Below is a small trained network, with its code and all its weights. Each question gives an input and a class and asks what happens when units are switched off, that is, made to give their printed mean instead of their output.

import numpy as np


def w(rows, s, z=0):
    codes = np.array(rows[::2]) - 128.0
    scale = np.full(codes.shape[1], s)
    scale[-1] = z or s
    return codes * scale


def f(y):
    return y / 2 * (1 + np.tanh(0.7978845608 * (y + 0.044715 * y**3)))


def log_softmax(a):
    a = a - a.max(-1, keepdims=True)
    return a - np.log(np.exp(a).sum(-1, keepdims=True))


def net(x, mask):
    res = np.array(x, float).reshape(1, 7) / 4 @ E
    y = f(res @ A[0][:, :-1].T + A[0][:, -1])
    res = res + np.where(mask, y, B[0][:, -1]) @ B[0][:, :-1]
    return log_softmax(res[-1] @ U[:, :-1].T + U[:, -1])


A, B = {}, {}
E = w([
[127,123,125,127,129,127],'x0',
[130,133,107,126,106,104],'x1',
[101,86,74,196,53,223],'x2',
[132,114,145,126,150,151],'x3',
[216,253,195,126,75,154],'x4',
[111,133,212,162,185,179],'x5',
[185,170,4,208,203,149],'x6',
],0.0072)
A[0] = w([
[85,95,119,201,37,229,47],'n1',
[124,142,232,184,228,216,209],'n2',
[50,106,171,62,83,123,93],'n3',
[99,113,89,160,44,208,80],'n4',
[142,150,159,70,204,57,4],'n5',
[1,4,67,135,219,88,49],'n6',
[161,167,39,187,222,133,132],'n7',
],0.0072,0.004)
B[0] = w([
[133,101,131,65,254,55,195],'n1',
[74,141,111,53,63,104,218],'n2',
[178,48,198,160,108,154,192],'n3',
[155,179,109,128,224,55,183],'n4',
[146,130,158,114,228,90,158],'n5',
[185,186,100,52,102,214,253],'n6',
[161,18,141,206,80,134,201],'n7',
],0.0088,0.0069)
U = w([
[125,137,139,117,253,80,8],'0',
[97,124,122,134,111,131,253],'1',
[149,64,175,180,97,150,106],'2',
[162,170,122,107,104,185,55],'3',
[83,137,114,137,116,121,198],'4',
[84,137,102,119,86,112,134],'5',
],0.012,0.0049)

Each question gives the input, the list of numbers given to net, and the class t.
The units are the neurons (one row each of A and B). Each row of codes is followed by its name. A weight is (code - 128) times the scale printed after its matrix; where a second scale follows, it is the last column's (A, B and U).
mask holds one flag per neuron, in row order. A switched-off neuron (its flag False) gives its mean, the last column of its row in B, instead of its output. The means were averaged over made-up inputs and are rounded, as every weight is.
A unit's drop is (log p(t) with every unit on - log p(t) with that unit switched off) / (log p(t) with every unit on - log p(t) with every unit switched off).
The circuit of an input: a set's keep is (log p(t) with only the set's units on - log p(t) with every unit switched off) / (log p(t) with every unit on - log p(t) with every unit switched off). Starting from all 7 units, units are removed one at a time, each time the one whose removal leaves the highest keep (on an exact tie, the one counted first), for as long as the keep stays at least 0.8.
units of the circuit, in order: the units of the circuit, biggest drop first
k most important neurons: the k neurons with the biggest drops, biggest first
drop of u: that unit's drop, to one decimal
input [5,-4,-3,-2,5,8,7], class 5: most important neuron : [n2]
input [-7,8,-4,2,-7,5,6], class 1: 2 most important neurons : [n7, n3]
input [3,7,7,5,7,1,1], class 0: units of the circuit, in order : [n1, n4]
input [7,4,8,8,8,-5,-1], class 0: units of the circuit, in order : [n1, n4]
input [-8,-6,-3,-2,-4,-5,-7], class 2: 2 most important neurons : [n3, n2]
input [-4,-5,-5,4,-6,5,-3], class 3: units of the circuit, in order : [n6, n1]
input [0,3,-7,-4,-8,-7,-2], class 3: 2 most important neurons : [n6, n1]
input [-8,5,1,-8,-7,1,8], class 2: 2 most important neurons : [n7, n2]
input [-6,-4,7,8,-8,5,0], class 3: 3 most important neurons : [n6, n2, n5]
input [0,-7,-7,-7,-8,-1,-6], class 3: 3 most important neurons : [n6, n1, n4]
input [-8,-5,-6,-1,-5,5,-8], class 2: 3 most important neurons : [n3, n1, n4]
input [-4,-2,-6,6,6,7,4], class 5: 2 most important neurons : [n2, n1]
input [-8,-1,-2,3,-4,6,6], class 2: 3 most important neurons : [n7, n4, n1]
input [0,2,-1,1,1,8,-4], class 5: units of the circuit, in order : [n2]
input [-2,-2,3,-6,0,2,6], class 2: 2 most important neurons : [n7, n6]
input [-4,-2,-2,4,3,5,5], class 2: 2 most important neurons : [n7, n6]
input [-4,-3,5,-6,3,-1,7], class 2: 3 most important neurons : [n7, n6, n2]
input [-5,3,7,4,-6,3,5], class 0: 2 most important neurons : [n1, n4]
input [0,-7,7,1,-1,5,-7], class 0: 3 most important neurons : [n1, n4, n7]
input [7,6,8,-7,-4,-7,-7], class 0: drop of n4 : 0.4
input [2,0,8,-3,1,-5,0], class 0: drop of n7 : 0.0
input [-2,-3,6,3,4,-4,-3], class 0: drop of n2 : 0.1
input [5,1,-4,-7,1,8,8], class 2: drop of n7 : 0.8
